Below are the code and all the weights of a small trained network. Each question names an input and a target symbol and asks about switching units off, where a switched-off unit gives its printed mean instead of its output.

import numpy as np


def w(rows, s, z=0):
    codes = np.array(rows[::2]) - 128.0
    scale = np.full(codes.shape[1], s)
    scale[-1] = z or s
    return codes * scale


def f(y):
    return y / 2 * (1 + np.tanh(0.7978845608 * (y + 0.044715 * y**3)))


def softmax(a):
    e = np.exp(a - a.max(-1, keepdims=True))
    return e / e.sum(-1, keepdims=True)


def log_softmax(a):
    a = a - a.max(-1, keepdims=True)
    return a - np.log(np.exp(a).sum(-1, keepdims=True))


def net(x, mask):
    ids = ['Γαβεζθμτ'.index(c) for c in x.split()]
    T = len(ids)
    res = E[ids] + P[:T]
    q, k, v = (res @ M[0].T for M in (Q, K, V))
    z = softmax(np.where(np.tri(T) > 0, q @ k.T / 3**0.5, -1e9)) @ v
    res = res + np.where(mask[0], z, O[0][:, -1]) @ O[0][:, :-1]
    y = f(res @ A[0][:, :-1].T + A[0][:, -1])
    res = res + np.where(mask[1:25], y, B[0][:, -1]) @ B[0][:, :-1]
    return log_softmax(res[-1] @ U[:, :-1].T + U[:, -1])


Q, K, V, O, A, B = {}, {}, {}, {}, {}, {}
E = w([
[165,145,66,215],'Γ',
[193,48,134,150],'α',
[209,221,28,252],'β',
[183,46,106,108],'ε',
[201,237,9,183],'ζ',
[114,230,215,119],'θ',
[132,135,108,85],'μ',
[189,244,233,148],'τ',
],0.013)
P = w([
[1,85,63,200],'0',
[98,85,131,122],'1',
[114,105,105,105],'2',
[128,126,125,82],'3',
[160,150,119,69],'4',
[174,166,129,66],'5',
[201,180,133,53],'6',
],0.0074)
Q[0] = w([
[206,128,184,125],'h0',
[193,88,182,19],'h0',
[115,95,5,196],'h0',
],0.029)
K[0] = w([
[131,121,106,74],'h0',
[163,188,131,46],'h0',
[4,131,101,163],'h0',
],0.035)
V[0] = w([
[77,38,132,50],'h0',
[75,90,78,151],'h0',
[200,70,230,249],'h0',
],0.014)
O[0] = w([
[214,130,167,90,95],'h0',
[152,166,163,118,245],'h0',
[134,101,120,254,249],'h0',
],0.018,0.0012)
A[0] = w([
[131,186,43,161,137],'n0',
[216,95,64,158,119],'n1',
[152,40,185,78,69],'n2',
[125,77,126,119,89],'n3',
[121,111,151,122,84],'n4',
[108,132,214,136,201],'n5',
[121,105,93,111,140],'n6',
[113,24,223,137,83],'n7',
[117,91,164,55,97],'n8',
[168,104,147,108,93],'n9',
[122,125,156,151,59],'n10',
[134,125,150,132,117],'n11',
[190,98,154,133,70],'n12',
[86,201,163,104,45],'n13',
[180,67,136,180,35],'n14',
[57,247,240,178,113],'n15',
[147,53,96,144,78],'n16',
[133,66,141,109,58],'n17',
[51,48,170,98,63],'n18',
[51,136,122,129,2],'n19',
[106,115,116,153,41],'n20',
[119,249,153,143,159],'n21',
[123,110,138,126,63],'n22',
[52,158,216,78,174],'n23',
],0.014,0.0073)
B[0] = w([
[158,79,169,68,208],'n0',
[217,179,90,96,252],'n1',
[121,181,193,70,208],'n2',
[139,131,180,152,142],'n3',
[141,121,130,161,122],'n4',
[172,120,62,93,149],'n5',
[135,121,165,89,158],'n6',
[73,114,29,71,168],'n7',
[148,87,89,226,183],'n8',
[89,146,65,115,195],'n9',
[135,91,156,150,129],'n10',
[129,130,109,121,135],'n11',
[103,79,113,181,222],'n12',
[130,210,188,62,146],'n13',
[124,124,250,193,211],'n14',
[68,164,73,35,165],'n15',
[96,154,65,82,184],'n16',
[92,109,174,120,145],'n17',
[27,139,130,141,167],'n18',
[187,209,150,225,184],'n19',
[164,185,110,133,159],'n20',
[66,97,148,210,179],'n21',
[147,177,146,157,120],'n22',
[151,9,157,122,173],'n23',
],0.023,0.015)
U = w([
[159,71,13,213,135],'Γ',
[67,60,122,190,152],'α',
[129,125,187,85,57],'β',
[219,126,65,2,178],'ε',
[81,196,107,164,102],'ζ',
[29,84,39,93,160],'θ',
[155,3,110,73,143],'μ',
[190,113,173,144,2],'τ',
],0.0044,0.0067)

Each question gives the input, a string of symbols that net reads in full, and the target symbol t.
The units are the heads (3 rows each of Q, K, V and O) and the neurons (one row each of A and B). Each row of codes is followed by its name. A weight is (code - 128) times the scale printed after its matrix; where a second scale follows, it is the last column's (O, A, B and U).
mask holds one flag per unit, heads first, then neurons. A switched-off unit (its flag False) gives its mean, the last column of its rows in O or B, instead of its output. The means were averaged over made-up inputs and are rounded, as every weight is.
A unit's drop is (log p(t) with every unit on - log p(t) with that unit switched off) / (log p(t) with every unit on - log p(t) with every unit switched off).
The circuit of an input: a set's keep is (log p(t) with only the set's units on - log p(t) with every unit switched off) / (log p(t) with every unit on - log p(t) with every unit switched off). Starting from the 12 units with the biggest drops (on a tie, the unit counted first), units are removed one at a time, each time the one whose removal leaves the highest keep (on an exact tie, the one counted first), for as long as the keep stays at least 0.8.
circuit, biggest first: the units of the circuit, biggest drop first
most important unit: the unit with the biggest drop
top k neurons: the k neurons with the biggest drops, biggest first
input β ε τ ζ, target ζ: circuit, biggest first : [h0, n19]
input α ζ θ α α, target θ: circuit, biggest first : [h0, n1, n14]
input ε α ε τ ε ζ ε, target α: circuit, biggest first : [h0, n1, n19]
input μ Γ Γ ε Γ ζ, target α: circuit, biggest first : [n21, h0, n1]
input ε ε ε ε, target ε: most important unit : n2
input ε Γ ε, target ε: top 3 neurons : [n1, n21, n2]
input μ ε ε, target μ: top 2 neurons : [n23, n8]
input ε ε ε ε θ ε, target θ: top 3 neurons : [n14, n18, n1]
input α ε ζ μ α, target μ: top 3 neurons : [n23, n8, n2]
input β μ ε, target μ: top 3 neurons : [n8, n2, n1]
input α α α, target Γ: top 3 neurons : [n7, n1, n14]
input ζ μ α ε β, target β: circuit, biggest first : [h0, n13, n21, n0]
input θ ε τ α ε ζ, target μ: top 3 neurons : [n0, n21, n19]
input μ ζ ε ζ ζ, target α: circuit, biggest first : [h0, n21, n1]
input α ε τ α, target ζ: most important unit : h0
input ε α ζ ζ α Γ τ, target ζ: circuit, biggest first : [h0, n19, n15]
input ε ε α ε τ ζ α, target ζ: top 3 neurons : [n19, n18, n20]
input τ α ε θ, target θ: top 2 neurons : [n15, n21]
input τ ε ζ ε β, target ε: circuit, biggest first : [n0, n12]
input τ ζ ε Γ, target ε: circuit, biggest first : [n12, n14]
input Γ α ε α β, target θ: top 3 neurons : [n21, n15, n14]
input τ ε μ Γ ζ, target ε: most important unit : n0
input ζ μ ζ τ Γ, target β: top 2 neurons : [n13, n19]
